Group and class of each row:
[-.27, .06, -.09, -.20, .27, -.06, -.20, -.11, .10, -.02, .02, -.03, .31, .11, -.54, .05, -.11, .08, .09, -.31, .53, .08, .51, .44, .28, -.06, .03, -.10, -.05, -.06, .12, -.07, .00, .13, -.06, .10, -.02, .28, .11, .32, -.03, .17, .20, -.10, -.06]  tinu.(35)
[.07, .11, .10, .08, .18, -.12, -.20, -.07, .07, .16, .17, -.01, .15, .26, .03, .21, -.11, .11, -.16, -.17, .16, -.01, .30, .18, -.01, .09, -.02, -.18, -.13, .09, .07, -.02, -.11, .22, .10, -.27, -.12, .02, .01, .20, .01, .24, .11, .23, -.13]  zugap.(40)
[.33, .06, .11, .33, .06, -.22, -.05, -.01, -.08, .11, -.01, .05, .19, .13, -.26, .14, -.01, .11, -.07, -.01, .10, -.14, .36, .08, -.22, .20, .16, -.10, .01, -.05, -.12, -.08, -.07, .30, .24, -.13, .21, -.11, -.25, -.07, .00, -.04, .00, .03, -.07]  zugap.(37)
[-.20, -.14, -.13, -.02, .23, .07, -.27, -.23, -.23, .01, -.03, .11, .18, .10, -.05, -.17, -.08, .01, .21, -.09, .68, .00, .31, -.02, .16, .20, .01, -.26, -.13, -.22, -.02, -.02, .09, .29, .17, .21, .01, .21, .21, .05, .07, .34, .12, .11, .04]  tinu.(35)
[-.28, -.03, -.16, -.23, .25, .11, -.14, -.14, .03, .01, .00, .01, .17, -.04, -.38, .02, .02, -.04, .05, .00, .34, .05, -.12, .22, .16, .01, -.05, -.02, -.01, -.18, -.04, .09, .09, .11, -.09, .17, .05, .13, .01, .16, -.10, .34, .11, .09, .01]  tinu.(35)
[.11, .06, .17, .19, .19, -.18, .04, -.07, -.22, .06, -.09, -.01, .07, .26, .41, .03, -.07, .10, -.15, -.14, .25, -.13, .69, .04, -.12, .21, .15, -.54, -.14, -.09, .07, -.03, .05, .30, .39, -.15, .17, -.04, .00, -.08, .04, .26, -.06, .12, -.11]  zugap.(37)
[-.20, .10, -.09, -.12, .24, .07, -.25, -.09, .04, -.01, -.04, .14, .22, .16, -.28, -.22, -.13, -.07, .20, -.47, .54, .28, .27, .27, .34, -.21, .00, .05, -.33, -.24, .06, -.12, .03, .18, -.01, -.02, .07, .36, .04, .13, .19, .01, .08, .03, -.02]  tinu.(44)
[.19, .09, .12, .05, -.03, -.17, .07, -.06, .02, .00, .12, -.13, -.03, .17, -.02, .16, -.03, .17, -.08, -.09, .37, -.06, .64, .11, -.07, .22, .10, -.18, -.07, .03, .03, -.09, -.07, .00, .19, -.16, -.17, -.04, -.12, .17, -.13, .11, -.05, .10, -.12]  zugap.(37)
[-.28, -.01, -.15, -.37, .09, .04, -.20, -.16, .14, -.09, .06, .11, .08, -.03, -.37, -.12, -.06, -.11, .10, -.26, .40, -.31, .20, .16, .25, .01, .05, .05, -.07, -.22, -.01, .06, .07, .12, .06, .25, -.12, .30, .15, .18, .23, .10, .03, -.13, -.18]  tinu.(35)
[-.28, -.09, -.13, -.26, .32, .04, -.33, -.18, -.17, -.07, -.04, .02, .24, .16, -.57, -.05, .00, .06, .05, -.16, .67, .05, .43, .27, .13, .26, .07, -.26, -.08, -.11, .04, -.04, .05, .26, .10, .12, .24, .21, -.11, .21, .11, .45, .16, .07, -.04]  tinu.(35)
[-.01, .17, -.03, -.14, .28, -.08, -.14, -.11, .06, .09, .11, .00, .16, .20, -.26, .12, .00, .12, -.21, -.21, .48, .03, .38, .30, -.15, .08, -.01, -.16, -.15, -.14, .10, -.07, .01, .29, .11, -.20, -.16, .07, -.21, .15, -.18, .36, -.06, .24, -.14]  zugap.(40)
[-.23, .11, -.07, -.38, .15, .01, -.36, -.19, .13, -.07, .13, .01, .37, .07, -.37, .00, -.12, .12, .14, -.33, .59, -.05, .24, .28, .28, -.03, -.01, -.02, .09, -.16, .01, .11, -.07, -.01, -.15, .24, -.23, .26, .43, .38, -.09, .42, .31, .04, -.07]  tinu.(35)
[.15, .19, .09, .12, -.05, -.09, .19, -.01, -.05, .04, -.06, -.09, .00, .25, .25, .11, -.07, .19, -.12, -.15, .30, .03, .62, .14, -.06, .07, .06, -.42, -.15, -.05, .14, -.07, .04, .06, .31, -.24, .19, .05, -.20, .07, .00, .13, -.18, .14, -.10]  zugap.(37)
[.38, .21, .08, .27, .00, -.17, .08, .10, .08, .07, .00, -.06, .18, .24, .18, .19, -.12, .23, -.18, -.27, .09, .10, .50, .16, -.03, -.08, .10, -.34, -.05, .09, .07, -.06, -.03, .13, .16, -.32, .38, .04, -.36, .12, .13, .03, -.05, .18, -.18]  zugap.(37)
[.23, .10, .47, .28, .02, .02, -.12, .13, -.06, -.07, -.13, .09, .06, .15, .21, .12, -.01, .20, -.03, -.21, .00, -.03, .43, .08, -.20, .31, -.04, -.13, -.24, .01, -.07, .02, -.05, -.08, .19, -.20, .23, -.02, -.09, .11, .12, .40, .01, .21, -.05]  zugap.(37)
